Below are the code and all the weights of a small trained network. Each question names an input and a target symbol and asks about switching units off, where a switched-off unit gives its printed mean instead of its output.

import numpy as np


def w(rows, s, z=0):
    codes = np.array(rows[::2]) - 128.0
    scale = np.full(codes.shape[1], s)
    scale[-1] = z or s
    return codes * scale


def norm(h):
    return h / np.sqrt((h * h).mean(-1, keepdims=True) + 1e-5)


def f(y):
    return np.maximum(y, 0)


def softmax(a):
    e = np.exp(a - a.max(-1, keepdims=True))
    return e / e.sum(-1, keepdims=True)


def log_softmax(a):
    a = a - a.max(-1, keepdims=True)
    return a - np.log(np.exp(a).sum(-1, keepdims=True))


def net(x, mask):
    ids = ['ΓΛΞΩβεζηθμπφ'.index(c) for c in x.split()]
    T = len(ids)
    res = E[ids] + P[:T]
    q, k, v = (norm(res) @ M[0].T for M in (Q, K, V))
    z = softmax(np.where(np.tri(T) > 0, q @ k.T / 2**0.5, -1e9)) @ v
    res = res + np.where(mask[0], z, O[0][:, -1]) @ O[0][:, :-1]
    y = f(norm(res) @ A[0][:, :-1].T + A[0][:, -1])
    res = res + np.where(mask[1:9], y, B[0][:, -1]) @ B[0][:, :-1]
    return log_softmax(norm(res)[-1] @ U[:, :-1].T + U[:, -1])


Q, K, V, O, A, B = {}, {}, {}, {}, {}, {}
E = w([
[177,162,159,111,62],'Γ',
[194,98,141,60,147],'Λ',
[2,62,64,114,9],'Ξ',
[169,150,58,95,66],'Ω',
[170,54,98,108,72],'β',
[135,132,153,66,161],'ε',
[121,140,193,58,156],'ζ',
[196,106,115,110,129],'η',
[157,106,178,82,147],'θ',
[154,126,152,78,150],'μ',
[175,118,128,67,148],'π',
[67,150,255,108,134],'φ',
],0.018)
P = w([
[158,164,85,81,255],'0',
[154,160,90,71,231],'1',
[150,152,97,64,215],'2',
[141,153,100,60,201],'3',
[141,146,108,55,188],'4',
[138,143,116,54,174],'5',
[143,139,113,53,156],'6',
[130,138,120,48,149],'7',
[131,129,132,52,131],'8',
[133,130,131,44,113],'9',
[135,121,134,33,92],'10',
[134,111,153,32,69],'11',
[127,116,172,47,46],'12',
[132,101,169,14,32],'13',
],0.0062)
Q[0] = w([
[94,144,53,254,147],'H0',
[104,141,137,159,158],'H0',
],0.023)
K[0] = w([
[163,139,134,176,249],'H0',
[158,137,136,124,171],'H0',
],0.019)
V[0] = w([
[87,1,143,125,188],'H0',
[218,163,225,123,159],'H0',
],0.0094)
O[0] = w([
[144,7,115,97,159,120],'H0',
[179,123,221,233,121,3],'H0',
],0.013,0.0055)
A[0] = w([
[2,153,198,216,187,252],'N0',
[30,64,140,71,225,232],'N1',
[200,24,59,62,104,112],'N2',
[219,100,86,212,144,125],'N3',
[208,159,33,105,144,245],'N4',
[240,180,167,201,128,186],'N5',
[64,64,178,239,48,244],'N6',
[8,253,23,145,85,164],'N7',
],0.0085,0.0038)
B[0] = w([
[153,115,54,82,91,169],'N0',
[158,115,54,161,25,253],'N1',
[116,161,156,107,90,255],'N2',
[69,76,118,110,82,150],'N3',
[92,111,177,90,114,232],'N4',
[73,178,94,170,127,212],'N5',
[125,136,24,38,214,166],'N6',
[131,69,181,105,254,202],'N7',
],0.011,0.0083)
U = w([
[111,234,143,128,76,181],'Γ',
[163,92,230,140,108,195],'Λ',
[70,116,110,129,125,53],'Ξ',
[105,154,202,63,208,2],'Ω',
[160,121,143,83,17,147],'β',
[191,113,108,173,101,127],'ε',
[245,151,125,118,153,10],'ζ',
[54,111,146,181,95,103],'η',
[197,85,154,140,175,185],'θ',
[129,115,138,176,165,250],'μ',
[79,119,210,143,117,102],'π',
[95,130,36,103,164,98],'φ',
],0.012,0.0021)

Each question gives the input, a string of symbols that net reads in full, and the target symbol t.
The units are the heads (2 rows each of Q, K, V and O) and the neurons (one row each of A and B). Each row of codes is followed by its name. A weight is (code - 128) times the scale printed after its matrix; where a second scale follows, it is the last column's (O, A, B and U).
mask holds one flag per unit, heads first, then neurons. A switched-off unit (its flag False) gives its mean, the last column of its rows in O or B, instead of its output. The means were averaged over made-up inputs and are rounded, as every weight is.
A unit's drop is (log p(t) with every unit on - log p(t) with that unit switched off) / (log p(t) with every unit on - log p(t) with every unit switched off).
The circuit of an input: a set's keep is (log p(t) with only the set's units on - log p(t) with every unit switched off) / (log p(t) with every unit on - log p(t) with every unit switched off). Starting from all 9 units, units are removed one at a time, each time the one whose removal leaves the highest keep (on an exact tie, the one counted first), for as long as the keep stays at least 0.8.
units of the circuit, in order: the units of the circuit, biggest drop first
most important unit: the unit with the biggest drop
top k neurons: the k neurons with the biggest drops, biggest first
drop of u: that unit's drop, to one decimal
input ε η Ω ζ μ φ Γ φ π Λ, target Γ: units of the circuit, in order => [H0]
input Ω Λ ζ φ η π Ω π θ ζ η Λ ζ, target Ω: units of the circuit, in order => [H0; N7; N1]
input Γ Λ Λ π π β Γ Λ Λ Ω μ η, target Ω: units of the circuit, in order => [H0; N7; N1]
input ε π φ Γ η β μ Λ η η Ω Λ Ω φ, target Ω: top 4 neurons => [N7; N1; N2; N5]
input μ η φ μ, target μ: top 2 neurons => [N2; N5]
input Γ β Ω φ Γ η β Ω θ Λ ζ, target Ω: top 2 neurons => [N7; N2]
input θ Ω Λ ε μ ζ η θ η Λ π Ω, target Ω: top 2 neurons => [N7; N1]
input ε ε Λ η μ Λ π π θ Γ Ω ε Λ, target Ω: top 3 neurons => [N1; N7; N2]
input μ θ η θ, target θ: top 3 neurons => [N6; N1; N4]
input ζ β Λ θ, target β: top 2 neurons => [N1; N7]
input ε ζ ζ ζ φ, target φ: top 3 neurons => [N6; N0; N2]
input Λ Γ θ, target Γ: drop of N1 => 0.0
input θ Γ Γ φ ε Ω η θ Γ Γ, target Γ: drop of H0 => 1.4
input ε Γ π η ε ζ, target Γ: most important unit => H0
input π β ζ, target β: drop of N1 => 0.4
input Ω Γ Ω θ π μ, target Ω: drop of N7 => 0.4
